Each row comes from the steps of one walk. Every step used is in the known rows, and no mark comes twice. Write the walk behind each row, first mark first.
Known rows
peti-pilifel-feba-mukanu: [ -2.8 -10.5 -26.9  21.1 -19.0  -0.5 -41.8  -6.5   0.5  -5.1  -0.1   6.3
  28.1   3.6   1.0 -12.8   9.7  19.4  24.7  -2.0  -2.2   0.4 -30.4   6.2
   5.6  -2.6 -11.5 -32.8  -3.0  -1.3]
fatub-bikig: [  4.2  -1.7 -13.0  35.8  -7.4  17.2   3.6   2.8  -4.4  28.3 -12.7   4.9
  -3.5  -2.1   2.8   5.6  -7.5   4.7   8.6  -1.0  -2.4  -7.2 -14.7  20.3
   3.2   2.9  -6.2 -16.1  10.6  -1.6]
peti-mukanu-pilifel: [ -0.1   0.3 -22.3  23.7  -3.6   6.0 -19.4  -9.1  -4.9  43.9  -7.7 -11.8
  -8.9  -8.4   5.4  -9.1  13.5  13.1  15.2   2.2   6.0   6.9  -4.1  15.3
   2.2   6.3 -14.4 -19.7  14.2  12.7]
bikig-fatub-deduv: [  6.9  10.1 -13.8  25.3   6.0   6.6  27.4   4.2  -4.7  17.4 -10.0   3.2
 -19.0  -2.5   4.8 -18.2  18.5   1.9  -2.1  -7.0   4.5  -6.2  -7.5  -7.1
  -4.1   1.5 -10.7 -12.7   5.9   5.6]
fepi-fefolu: [  9.3   1.0   3.3  30.1   3.1  15.8  -4.5 -20.1  -6.6   3.7 -11.3   4.0
  21.6   2.9   2.0   7.1  -5.0   7.4  10.8  -3.1   3.9   5.1  -6.9  14.8
   5.7  -3.4  -9.4   3.8   2.1   5.8]
fatub-deduv: [ 19.6   6.2  -6.3  30.6  -2.4   7.4   9.6  -3.7  -0.2  38.6 -14.5   9.3
 -15.7  -0.4   6.5  -7.1   3.6   9.4   3.4  -2.1  10.1 -17.4 -14.1   2.9
   0.2   2.6 -10.4 -13.3  10.6  -1.4]
bikig-fepi: [ -8.2 -16.3  -0.2  29.2  -6.4  14.4  22.0  -8.5  -9.8  19.7   5.6   8.8
  15.1   0.5   6.6   5.0   1.9  14.0  15.7  -0.1  -0.2  10.3 -10.5   2.4
   3.6  -7.9 -10.7 -12.9   7.8  14.1]
feba-mukanu-pilifel-fepi-fefolu-fatub-bikig: [-21.4 -15.9 -13.8  22.0  -5.0   9.3 -20.0   0.5  -3.9 -54.4 -12.4 -10.3
  14.9  -7.0  -1.3   2.5   6.0  -4.0  -0.8   5.4 -10.3   3.3 -21.7  10.3
   5.0  15.0  -2.9   7.0  -9.5   1.1]
fatub-bikig-fepi-fefolu-pilifel-feba-mukanu: [-16.2 -36.1 -11.8   8.2 -12.7   2.2  15.9  -6.6  -8.4 -13.7 -20.3   0.8
  46.0  11.5   1.4  12.4   1.3   4.7  20.1   2.5  12.0   3.5 -12.1   7.8
   9.7   2.3  -4.8 -14.6 -13.1   4.6]
fepi-fefolu-mukanu: [ 15.0  -8.6   6.5  32.9   2.0   8.0 -19.8 -20.3  -4.8  -7.9 -18.9   6.6
  26.7   5.7   2.7  -2.0  -5.7  14.9  14.9   5.9  -5.4  18.2  -3.6  27.3
   6.8   6.6  -4.2  -4.0  -2.3  -2.5]
bikig-fepi-fefolu: [ -4.2 -17.4   9.0  27.9   4.1  13.8  16.1 -20.6 -12.9  -6.9  -3.8   8.2
  31.6   6.3   5.3  13.8   0.8  10.0  10.0  -0.3   2.6  12.6  -5.6   4.7
   7.2  -7.8  -7.5   4.6  -0.1  17.6]
mukanu-pilifel: [ -4.3  11.3 -22.7  27.0  -6.0   6.4  -6.3  -7.7  -1.8  35.6  -0.2  -6.3
  -1.5 -11.3   5.5  -6.1  13.3   6.0  14.0  -3.4   6.5  -6.7  -8.2  11.7
   0.2   0.1 -15.9  -2.1  12.0   7.8]
feba-mukanu-pilifel: [ -5.3  -5.6 -31.2  22.2  -9.4  -3.3 -14.3  -6.8   2.8  31.4  -4.2   1.0
   4.3 -12.4   3.9 -12.7  17.9  10.1  31.2   6.5   3.6  -4.6 -20.7  19.9
   0.4  -0.5 -16.2  -1.7   7.6   6.2]
feba-mukanu-pilifel-fatub-bikig: [ -4.4  -6.7 -31.5  29.4 -12.4  -8.8  -3.7   8.7   0.2   8.2 -14.8  -3.9
 -10.5 -14.0  -1.2  -8.4  14.2   2.2  24.0   6.5  -6.6  -4.6 -22.2   6.2
   2.2   4.2  -9.0 -11.8  -1.4   2.8]
fatub-bikig-fepi-fefolu-pilifel-peti-mukanu-feba: [  3.9 -37.4  13.2  13.1   6.4  -5.0 -15.2  -7.8 -11.2  12.2 -27.3  -3.8
  23.8  15.4  -3.6  27.9  14.7  13.0  14.2   1.6  -3.1  -6.8 -10.1   3.2
  13.7   7.2 -11.1   4.6  -4.0  15.2]
fefolu-pilifel-peti-mukanu-feba: [ 12.2 -19.6   4.4  10.6   3.0  -3.7 -39.1  -6.3  -2.3  53.3 -14.0  -7.1
   1.5   3.8  -4.7   5.8  16.8  21.5  24.8   0.3   2.6 -12.8 -10.4   0.0
   4.4   5.8 -22.3 -17.3   4.6   4.1]
fepi-fefolu-mukanu-pilifel-fatub-bikig: [  6.4   3.5  -8.3  38.3  -0.4  -8.2 -10.8  -4.9  -5.5 -21.2 -28.4  -7.9
   6.7  -2.2   0.6  -0.1   4.9   0.8   6.1   4.3  -8.8  12.1  -4.8  11.9
   7.2  16.4   0.3   2.6  -9.8   0.4]
peti-fefolu-fatub: [  7.7  12.0  13.3  31.6   6.6   8.0  10.2   1.3  -4.1   1.1   0.5  -5.6
  -2.4   2.5   2.1 -13.6  10.5   4.8   2.8   3.0   0.0  10.9  -6.0 -10.6
   1.7   3.1 -14.9  -6.9   0.2  -2.9]
pilifel-fatub-bikig-fepi-fefolu-mukanu: [  3.4 -24.9  14.2  37.7   0.9   0.7  14.9  -5.2 -13.6 -41.0 -22.8   5.8
  21.8  10.0   1.3  10.8  -6.9   7.6   6.5   8.4 -15.4  27.2  -6.2   1.9
  10.9   6.4   5.3 -11.8 -13.4   6.6]
peti-fefolu: [ 15.9  16.6  13.6  38.6  -2.1   1.7  -1.1  -9.9  -1.9  20.6   0.3  -1.8
   7.8   0.3   3.0  -9.5   6.2  10.7  19.7   4.0   4.2   9.2  -9.6   1.2
   4.8   1.0 -12.1 -20.8   6.6  -3.2]
feba-mukanu-pilifel-fepi-fefolu-fatub: [-19.5 -13.5  -9.7  16.9  -1.0   5.8 -22.6  -9.7  -2.7 -48.4  -2.3 -10.6
  20.8  -9.2  -1.0  -5.1  10.8   2.7   4.8   4.5  -5.3  14.9 -15.8   2.2
   2.9   9.2  -9.4   9.8 -10.0   5.0]
fefolu-pilifel-feba: [ -6.2   0.8 -11.2  11.1 -14.0  13.1   2.3  -5.1  -3.7  36.9  -6.2 -10.0
  18.8   1.0   1.8  -3.2  -1.2   8.8  15.4  -8.2  20.2  -3.8  -2.1  -4.4
   0.2   2.3 -14.1 -32.9  -0.2  -6.1]
pilifel-peti-fefolu-fatub-bikig-fepi: [ -7.3 -11.4  15.3  39.6   0.5  -0.2  25.7  12.8  -6.1  -9.2 -10.4  -5.8
   1.0  13.3   1.4   6.1  26.7   4.9   5.4   3.5 -18.5  -9.3 -23.2 -19.2
   9.4   9.0  -1.4   5.4  -0.6   4.6]
fefolu-pilifel-fepi: [-17.4  -4.7   4.8  23.3 -12.9  12.6 -18.8  -6.0  -5.0  14.2   8.3 -10.6
  14.4  -7.2   0.0  -2.8  -2.4   7.6  11.0   0.0   7.1   7.6  -9.6  -1.9
   2.0   8.2 -11.7 -42.5   3.5  -3.0]

Which walk is each row?
[ -1.9   0.2  -2.3  20.8   5.5   7.6  -0.1 -16.0  -7.3  22.5 -11.3  -5.0
  23.0   1.8   1.3   3.4   7.3   2.8   9.7  -2.0   9.7   2.1   0.7  13.5
   5.0   1.0 -15.1  -3.3   0.4   3.7] : fepi-fefolu-pilifel
[ -3.1 -16.9 -13.4   5.6  -9.0   2.3 -10.6 -16.9  -1.1   4.7 -16.3  -3.3
  39.6   5.3  -1.0  -0.6  -1.2  10.2  27.6   0.9  17.9   3.0  -8.6  10.2
   5.1   0.3 -13.3 -15.2 -12.1  -3.8] : fepi-fefolu-pilifel-feba-mukanu
[  5.8   4.6  16.4  36.3   5.1  -2.6   0.9   3.2   0.3   5.7  -5.9 -10.1
  -2.6   4.9  -1.7  -6.1  25.9  10.6  12.3   1.0 -11.4  -7.9 -19.4 -17.4
   3.6   9.8  -9.7   5.5   0.3  -2.6] : pilifel-peti-fefolu-fatub
[ 11.8 -19.5  19.4  31.6   4.4 -13.4 -29.1  -5.3 -13.4 -63.8 -13.0  13.5
  34.6  14.5  -1.5  13.1   4.4  11.2  -0.4   1.7 -22.7  23.1 -10.7  -5.3
  14.3   0.9  -7.5  -6.7 -17.8   9.5] : peti-pilifel-fatub-bikig-fepi-fefolu-mukanu-feba
[ -5.5   9.7 -22.1  20.1 -15.9  11.3  -9.4  -9.8  -1.3  24.4  -4.3 -11.6
  10.0  -7.2   4.3  -3.5   2.2   8.8  14.4 -11.3  18.7  -9.2  -6.7  -1.7
  -1.1   0.1 -12.1 -14.1   3.8   2.1] : mukanu-pilifel-feba
[ 18.1 -28.1  29.6  27.6   3.8  -3.7   0.4  -8.5 -12.6 -51.2 -19.7  12.5
  26.3  10.8  -2.7  18.9 -13.8  10.2   8.0   5.5  -8.9  24.8  -2.9  -3.4
  10.0   1.6  -5.7   1.4 -17.5   4.4] : pilifel-fatub-bikig-fepi-fefolu-mukanu-feba
[-11.6 -21.9  11.4  20.3  12.3  19.4  29.6  -8.3 -14.5 -25.6  -4.3   3.4
  22.9   7.7   4.4  11.1   5.3   3.5  -6.8  -2.1  -4.2  17.3  -1.1  -8.0
   4.7  -4.7 -10.8  17.0  -5.4  17.7] : bikig-fepi-fefolu-fatub
[ 22.0   8.0  15.9  41.7  -4.3  -5.2 -14.9  -9.9   0.0   7.1  -7.2   2.5
  13.7   4.8   3.9 -17.9   6.2  17.8  24.8  12.8  -1.9  23.1  -8.1  12.5
   6.8   9.9  -7.3 -27.7   2.4 -12.2] : peti-fefolu-mukanu
[ -9.0  -0.5  -2.7  33.1 -17.0   4.5 -38.2 -10.3  -1.6  -7.3   2.1  -9.1
  12.3 -10.7   3.7 -10.9   3.3  14.1  14.7   6.2  -5.0  15.5 -13.7  15.1
   2.0  16.7  -2.4 -30.2   2.6  -4.9] : fefolu-mukanu-pilifel-fepi
[ -2.1   8.0 -17.4  27.1 -15.0   8.7 -31.8  -8.0  -4.1   0.4   2.2  -1.5
  20.7   4.8   3.4  -5.9   6.3  15.7   8.3 -12.2   0.6  -1.4 -17.6  -3.2
   4.0  -3.1 -10.7 -32.8   1.8   0.5] : peti-pilifel-feba
[-19.3   3.2   2.7  23.2   1.4  16.8 -17.7 -11.7  -8.3 -43.1   0.7 -17.7
  14.6  -7.8   0.9   2.9   5.4  -2.3 -11.8  -4.7  -1.6  10.4  -4.4  -7.4
   1.2   9.7  -8.9   9.5  -6.2   7.0] : mukanu-pilifel-fepi-fefolu-fatub
[ -4.9  -1.1 -13.9  33.4  -2.7 -17.8  -9.6  15.1   6.6   2.5 -18.8 -13.0
  -6.2  -0.7  -1.7 -10.7  43.2   1.5  22.0   8.9 -16.5 -23.0 -33.9   3.2
   6.7  17.7  -7.4  17.1  -1.3  -3.6] : feba-mukanu-pilifel-peti-fefolu-fatub-bikig
[-15.3 -21.0  -6.5  26.2  -1.3  20.5  39.2  14.0 -13.1  -1.3  -5.5   4.3
  -0.2   3.6   4.9   9.0   1.6   0.3  -7.8  -1.5  -9.2   4.9  -9.9  -5.2
   2.8   0.4  -7.2  -2.4   3.8  10.7] : fefolu-fatub-bikig-fepi
[ -7.4 -15.0  -6.0  34.0  -3.1   0.0   3.4 -10.1 -10.0 -16.3 -22.0   0.7
  26.1   4.5   7.7  10.0  11.0   4.3   7.5   6.9  -7.8   8.8  -5.8  26.7
  10.7  11.6   1.3  10.4  -0.4  10.2] : fatub-bikig-fepi-fefolu-mukanu-pilifel
[ 19.9   0.9  18.4  46.2  -5.8 -13.7 -25.9  -8.9   4.7  14.3 -14.4  -2.4
  10.6   7.4   0.2 -11.6  20.6  23.1  33.4  11.0 -12.8   2.1 -21.7   8.8
   8.1  16.4  -1.8 -14.5   1.7 -12.3] : pilifel-peti-fefolu-mukanu
[ 17.4 -28.8  22.0  25.7   3.9   7.1  -7.9 -12.7 -10.0 -31.9 -20.3  17.8
  36.5  13.2   2.3  20.6 -14.4  11.7   8.7   4.9  -6.1  13.4  -4.5  19.7
  11.1   2.0  -8.2   7.0  -7.3   3.8] : fatub-bikig-fepi-fefolu-mukanu-feba
[ -6.0 -11.9 -29.3  28.1 -11.1 -12.3 -28.7  -5.6   7.6  36.2 -10.4  -2.8
   2.3  -9.6  -0.1  -7.6  33.3  17.0  40.9   4.9  -9.3 -26.2 -35.2  16.0
   3.3   5.2 -10.4   9.0   7.2   6.4] : feba-mukanu-pilifel-peti
[ 14.4   9.2  13.8  44.4  -4.0  -7.4 -12.1  -9.4   3.1  25.5  -6.0  -6.0
   6.1   4.6  -0.8  -3.2  22.8  16.1  28.0   3.7  -6.0 -12.3 -24.4  -3.7
   6.9   6.7  -6.7  -5.5   5.4  -3.8] : pilifel-peti-fefolu
[ 14.7  20.3   8.6  40.3  -4.0 -21.9 -11.8  -5.6  -0.4  -1.5  -6.5 -13.5
  -1.1  -5.3   2.5 -24.3  21.5  10.5  22.3  10.9  -2.5  24.5  -3.4  -9.8
   4.1  13.3  -8.7 -22.7  -5.6  -5.6] : peti-fefolu-mukanu-pilifel-fatub
[  3.4  -0.5  -1.7  14.7 -14.7  -9.5  -8.5  -6.1   3.5  18.2  -6.0  -9.1
  26.5   4.7  -0.1 -18.8  12.4  12.5  37.1   7.2  19.0   6.0 -12.6  -3.7
   3.8   7.0 -15.3 -37.6  -7.9 -13.6] : peti-fefolu-pilifel-feba-mukanu
[ 6.0 12.0  7.4 37.6  4.5 10.2 15.5 13.1 -5.6  0.2 -9.9 -5.6 -7.1  5.0
  1.7 -6.0  7.2 -2.7 -5.0  2.9 -4.8  5.5 -9.6 -2.9  3.9 10.2 -8.2 -8.5
  1.6 -7.4] : peti-fefolu-fatub-bikig
[  8.2 -18.9  -5.8  31.3  -4.4   4.7 -30.6  -8.3  -1.8  45.5 -15.5  -5.3
  -5.2   1.9  -1.3   0.1  13.0  24.1  24.8   3.1 -10.5  -5.5 -20.7   8.0
   5.4   6.4  -5.7 -19.7  10.0   8.2] : pilifel-peti-mukanu
[ -5.4   0.5  -4.9  20.8  -1.3  -1.1   9.7   1.4  -6.7  31.0  -3.3  -9.3
  -3.3  -6.1  -1.5  -7.8   7.1   5.8  14.2  -0.9   6.7   8.1  -2.5 -15.4
  -1.3   2.0 -16.4 -32.1  -2.1   2.3] : fefolu-pilifel-fatub
[  3.7  -3.7  19.1  26.3   7.3  18.8  -1.4  -6.6  -6.7 -43.1 -14.2  -3.1
   1.4   2.9   1.8   2.6  -2.5   1.7 -23.4  -2.9   2.2  -0.2 -10.0 -16.3
   2.3  13.1  -4.0  -1.6  -6.6  -1.7] : pilifel-fepi-fefolu-fatub-deduv
[  5.0   1.7  -6.7  22.0  -7.9   3.3 -24.6 -22.6  -2.4 -15.2 -19.8  -8.6
  31.2   2.9   4.4  -2.2  -0.8  12.0  15.2  -2.9  12.1   8.3  -1.2  15.7
   4.5  10.2  -4.4  -2.6  -7.8  -4.0] : fepi-fefolu-mukanu-pilifel-feba
[ 15.2 -19.6  13.7  10.5  10.8  -5.1 -42.0 -18.3  -4.7  25.2 -22.7  -7.0
  18.0   9.2  -6.6  14.2  14.9  18.3  19.1  -0.3   3.3 -10.4  -6.2   6.4
   8.9   5.7 -20.6   3.4  -2.8   8.1] : fepi-fefolu-pilifel-peti-mukanu-feba
[ -5.1  -8.5  -7.1  17.8   1.9   0.1 -13.6  -5.3   0.5 -40.7 -16.5  -6.5
   1.3  -6.5   2.7  -9.6  17.6   0.7  -6.4   4.7   1.9  -5.2 -20.1  -5.9
   1.4  14.3  -7.9  11.2  -8.6   1.5] : feba-mukanu-pilifel-fepi-fefolu-fatub-deduv
[ 21.1  10.3  14.7  37.0   9.4  -6.1  11.6   7.5   3.9  12.2 -22.0  -5.3
 -21.7   7.8   1.7 -12.0  34.1   7.2  -0.3   0.8  -4.1 -27.8 -22.4 -24.4
   2.3  15.2  -7.9   9.6   1.6  -6.2] : pilifel-peti-fefolu-fatub-deduv
[ -9.1 -15.0  -0.2  19.6  -8.6   3.7  -3.0 -22.9  -8.6 -25.2 -12.9  -5.6
  42.2   7.6   7.9   4.2   5.6  13.6  15.8  -0.7   8.3  16.6   0.3   5.7
   8.2   5.2  -1.6  -1.5 -10.0   8.0] : bikig-fepi-fefolu-mukanu-pilifel-feba
[ 21.8  17.8  14.5  30.2   8.1   0.5  23.9   6.5  -0.2   9.3 -15.2  -1.2
 -19.5   5.8   6.1 -18.2  19.8   1.6  -9.3   2.7   8.7  -4.8  -6.4 -18.3
   1.0  10.3 -12.6  -3.9   2.7  -7.3] : peti-fefolu-fatub-deduv
[  1.8   3.0 -18.8  22.1 -18.5   6.1 -20.3 -10.1   0.4  11.9 -10.1  -8.4
  15.5  -2.1   5.9 -11.2   2.7  15.5  20.0  -2.5  10.3   4.1  -5.8  12.0
   0.8   9.9  -6.6 -22.4  -0.6  -7.3] : fefolu-mukanu-pilifel-feba
